Here is a tiny trained network, its code and every weight. The questions are about switching its units off for an input and a target symbol, where a switched-off unit gives its printed mean instead of its output.

import numpy as np


def w(rows, s, z=0):
    codes = np.array(rows[::2]) - 128.0
    scale = np.full(codes.shape[1], s)
    scale[-1] = z or s
    return codes * scale


def f(y):
    return y / 2 * (1 + np.tanh(0.7978845608 * (y + 0.044715 * y**3)))


def softmax(a):
    e = np.exp(a - a.max(-1, keepdims=True))
    return e / e.sum(-1, keepdims=True)


def log_softmax(a):
    a = a - a.max(-1, keepdims=True)
    return a - np.log(np.exp(a).sum(-1, keepdims=True))


def net(x, mask):
    ids = ['ΛΨγδεζφ'.index(c) for c in x.split()]
    T = len(ids)
    res = E[ids] + P[:T]
    u = 0
    for l in range(2):
        q, k, v = (res @ M[l].T for M in (Q, K, V))
        z = softmax(np.where(np.tri(T) > 0, q @ k.T / 4**0.5, -1e9)) @ v
        res = res + np.where(mask[u], z, O[l][:, -1]) @ O[l][:, :-1]
        u += 1
        y = f(res @ A[l][:, :-1].T + A[l][:, -1])
        res = res + np.where(mask[u : u + 16], y, B[l][:, -1]) @ B[l][:, :-1]
        u += 16
    return log_softmax(res[-1] @ U[:, :-1].T + U[:, -1])


Q, K, V, O, A, B = {}, {}, {}, {}, {}, {}
E = w([
[83,56,180,66,75],'Λ',
[94,104,128,167,189],'Ψ',
[128,214,122,169,171],'γ',
[47,97,95,123,181],'δ',
[20,196,132,207,150],'ε',
[179,49,41,37,213],'ζ',
[254,198,115,109,165],'φ',
],0.0082)
P = w([
[78,172,76,92,156],'0',
[158,104,75,254,124],'1',
[111,113,197,184,202],'2',
[152,103,56,178,78],'3',
[141,110,197,159,197],'4',
[161,119,77,125,79],'5',
[181,103,188,134,204],'6',
[163,142,91,88,80],'7',
],0.0092)
Q[0] = w([
[104,103,148,41,10],'0.h0',
[107,176,200,135,87],'0.h0',
[233,149,46,105,126],'0.h0',
[71,146,132,111,254],'0.h0',
],0.0046)
K[0] = w([
[98,75,134,180,2],'0.h0',
[113,171,153,181,92],'0.h0',
[237,26,165,169,185],'0.h0',
[117,158,53,59,163],'0.h0',
],0.0049)
V[0] = w([
[184,74,147,149,159],'0.h0',
[110,150,91,149,133],'0.h0',
[1,110,140,122,94],'0.h0',
[182,130,109,178,130],'0.h0',
],0.0082)
O[0] = w([
[170,32,169,186,120,158],'0.h0',
[19,159,126,156,111,220],'0.h0',
[100,154,90,34,80,4],'0.h0',
[125,106,90,255,64,212],'0.h0',
],0.0063,0.002)
A[0] = w([
[247,140,98,40,136,176],'0.n0',
[45,140,59,77,146,97],'0.n1',
[122,65,115,171,95,131],'0.n2',
[136,85,140,213,119,103],'0.n3',
[148,86,159,44,93,179],'0.n4',
[106,179,141,30,96,77],'0.n5',
[170,211,69,105,84,177],'0.n6',
[95,31,84,66,113,252],'0.n7',
[147,64,52,16,165,101],'0.n8',
[73,185,86,110,110,127],'0.n9',
[105,104,73,213,115,97],'0.n10',
[66,33,237,138,46,217],'0.n11',
[158,166,63,169,136,219],'0.n12',
[3,191,41,74,82,137],'0.n13',
[78,132,169,177,154,81],'0.n14',
[215,98,119,82,62,180],'0.n15',
],0.0069,0.0048)
B[0] = w([
[219,94,205,149,176,168],'0.n0',
[94,146,108,60,92,137],'0.n1',
[124,154,107,142,99,153],'0.n2',
[116,130,104,90,115,174],'0.n3',
[205,155,95,147,143,130],'0.n4',
[173,179,80,2,52,113],'0.n5',
[137,174,173,167,145,165],'0.n6',
[130,124,16,167,178,204],'0.n7',
[175,45,73,103,120,137],'0.n8',
[102,146,132,109,117,141],'0.n9',
[132,99,125,137,85,172],'0.n10',
[124,196,143,190,175,174],'0.n11',
[115,111,130,191,121,254],'0.n12',
[75,188,119,85,68,174],'0.n13',
[141,113,150,120,147,141],'0.n14',
[192,131,196,196,114,150],'0.n15',
],0.0065,0.0045)
Q[1] = w([
[163,151,73,195,17],'1.h0',
[159,116,145,202,255],'1.h0',
[171,140,32,199,55],'1.h0',
[145,95,158,37,151],'1.h0',
],0.0078)
K[1] = w([
[188,68,188,184,114],'1.h0',
[233,212,147,2,121],'1.h0',
[251,27,207,224,133],'1.h0',
[90,186,66,179,128],'1.h0',
],0.0068)
V[1] = w([
[215,209,171,89,29],'1.h0',
[4,164,102,48,36],'1.h0',
[2,220,224,191,101],'1.h0',
[107,86,27,107,122],'1.h0',
],0.0068)
O[1] = w([
[164,100,56,234,31,68],'1.h0',
[215,185,146,88,81,160],'1.h0',
[209,255,92,130,173,185],'1.h0',
[136,76,211,49,102,249],'1.h0',
],0.008,0.0016)
A[1] = w([
[213,174,209,56,182,169],'1.n0',
[195,113,202,98,120,181],'1.n1',
[8,173,101,92,14,220],'1.n2',
[151,117,233,56,132,170],'1.n3',
[114,125,224,138,194,215],'1.n4',
[118,169,38,195,174,209],'1.n5',
[162,106,142,49,48,98],'1.n6',
[100,50,105,177,99,124],'1.n7',
[170,141,173,12,87,2],'1.n8',
[121,83,89,146,108,125],'1.n9',
[189,193,53,172,96,47],'1.n10',
[144,57,107,137,140,143],'1.n11',
[142,151,182,24,3,104],'1.n12',
[97,197,143,132,180,197],'1.n13',
[205,146,56,117,57,98],'1.n14',
[113,210,123,136,222,213],'1.n15',
],0.0064,0.0056)
B[1] = w([
[93,167,86,58,86,225],'1.n0',
[77,155,97,153,96,182],'1.n1',
[163,78,130,123,61,175],'1.n2',
[55,165,43,181,136,175],'1.n3',
[131,118,101,38,190,200],'1.n4',
[179,77,124,147,84,246],'1.n5',
[113,132,153,211,164,167],'1.n6',
[71,170,162,133,63,203],'1.n7',
[104,177,148,162,203,180],'1.n8',
[92,170,143,156,109,154],'1.n9',
[127,124,255,115,124,189],'1.n10',
[67,173,170,127,99,172],'1.n11',
[137,110,104,202,215,199],'1.n12',
[223,38,140,77,134,185],'1.n13',
[109,102,209,178,107,193],'1.n14',
[200,62,126,84,115,219],'1.n15',
],0.0068,0.011)
U = w([
[131,143,177,131,140,17],'Λ',
[109,174,82,143,189,99],'Ψ',
[188,80,144,141,254,84],'γ',
[134,148,34,61,138,255],'δ',
[177,85,114,60,45,202],'ε',
[80,111,189,86,131,139],'ζ',
[116,107,98,205,58,109],'φ',
],0.0069,0.0041)

Each question gives the input, a string of symbols that net reads in full, and the target symbol t.
The units are the heads (4 rows each of Q, K, V and O) and the neurons (one row each of A and B). Each row of codes is followed by its name. A weight is (code - 128) times the scale printed after its matrix; where a second scale follows, it is the last column's (O, A, B and U).
mask holds one flag per unit, layer by layer, with each layer's heads first. A switched-off unit (its flag False) gives its mean, the last column of its rows in O or B, instead of its output. The means were averaged over made-up inputs and are rounded, as every weight is.
A unit's drop is (log p(t) with every unit on - log p(t) with that unit switched off) / (log p(t) with every unit on - log p(t) with every unit switched off).
unit that matters most: the unit with the biggest drop
k most important neurons: the k neurons with the biggest drops, biggest first
k most important neurons of layer l: the k neurons of layer l with the biggest drops, biggest first
drop when u is switched off: that unit's drop, to one decimal
input ε ε φ ε ε, target Λ: unit that matters most	0.h0
input ε ε φ ζ δ δ ζ, target Λ: 2 most important neurons	(1.n10 1.n14)
input ζ Ψ γ φ ε φ Ψ Ψ, target φ: 2 most important neurons	(0.n0 0.n15)
input φ δ ε φ γ ζ φ Λ, target φ: 2 most important neurons	(0.n7 0.n0)
input δ δ δ, target Ψ: 2 most important neurons	(1.n12 1.n8)
input ε Ψ γ Ψ ε Λ ζ Ψ, target ζ: 3 most important neurons	(0.n0 0.n8 0.n7)
input ε δ γ δ φ, target Λ: 3 most important neurons	(1.n10 0.n13 1.n14)
input φ δ ε φ δ, target γ: 2 most important neurons	(1.n0 0.n12)
input δ φ φ, target Ψ: 4 most important neurons of layer 1	(1.n3 1.n12 1.n8 1.n0)
input Λ δ ε, target φ: 2 most important neurons	(0.n5 0.n13)
input ε ε Λ ε ζ φ ζ, target Λ: 4 most important neurons of layer 1	(1.n10 1.n14 1.n0 1.n8)
input φ ζ Λ, target γ: 2 most important neurons	(0.n11 1.n0)
input δ ζ ε φ ε, target Ψ: 2 most important neurons of layer 1	(1.n12 1.n3)
input ε γ δ, target Λ: unit that matters most	0.h0
input δ φ γ Λ Ψ ε, target ε: 2 most important neurons	(1.n2 1.n12)
input ε γ Ψ ε φ γ δ, target Λ: 2 most important neurons	(1.n10 0.n13)
input φ Λ γ ε Λ ζ γ ζ, target ζ: 2 most important neurons of layer 0	(0.n0 0.n8)
input Ψ γ Ψ Λ ε, target δ: drop when 0.h0 is switched off	0.3
input γ Λ δ, target ε: drop when 0.h0 is switched off	0.5
input ζ φ ζ δ φ φ δ, target ζ: drop when 0.h0 is switched off	0.2
input Λ φ Ψ Λ δ, target φ: unit that matters most	0.h0
input δ ε ε ε δ ε, target ε: drop when 1.n2 is switched off	0.2
input Ψ φ γ ε φ, target δ: 2 most important neurons of layer 1	(1.n0 1.n3)
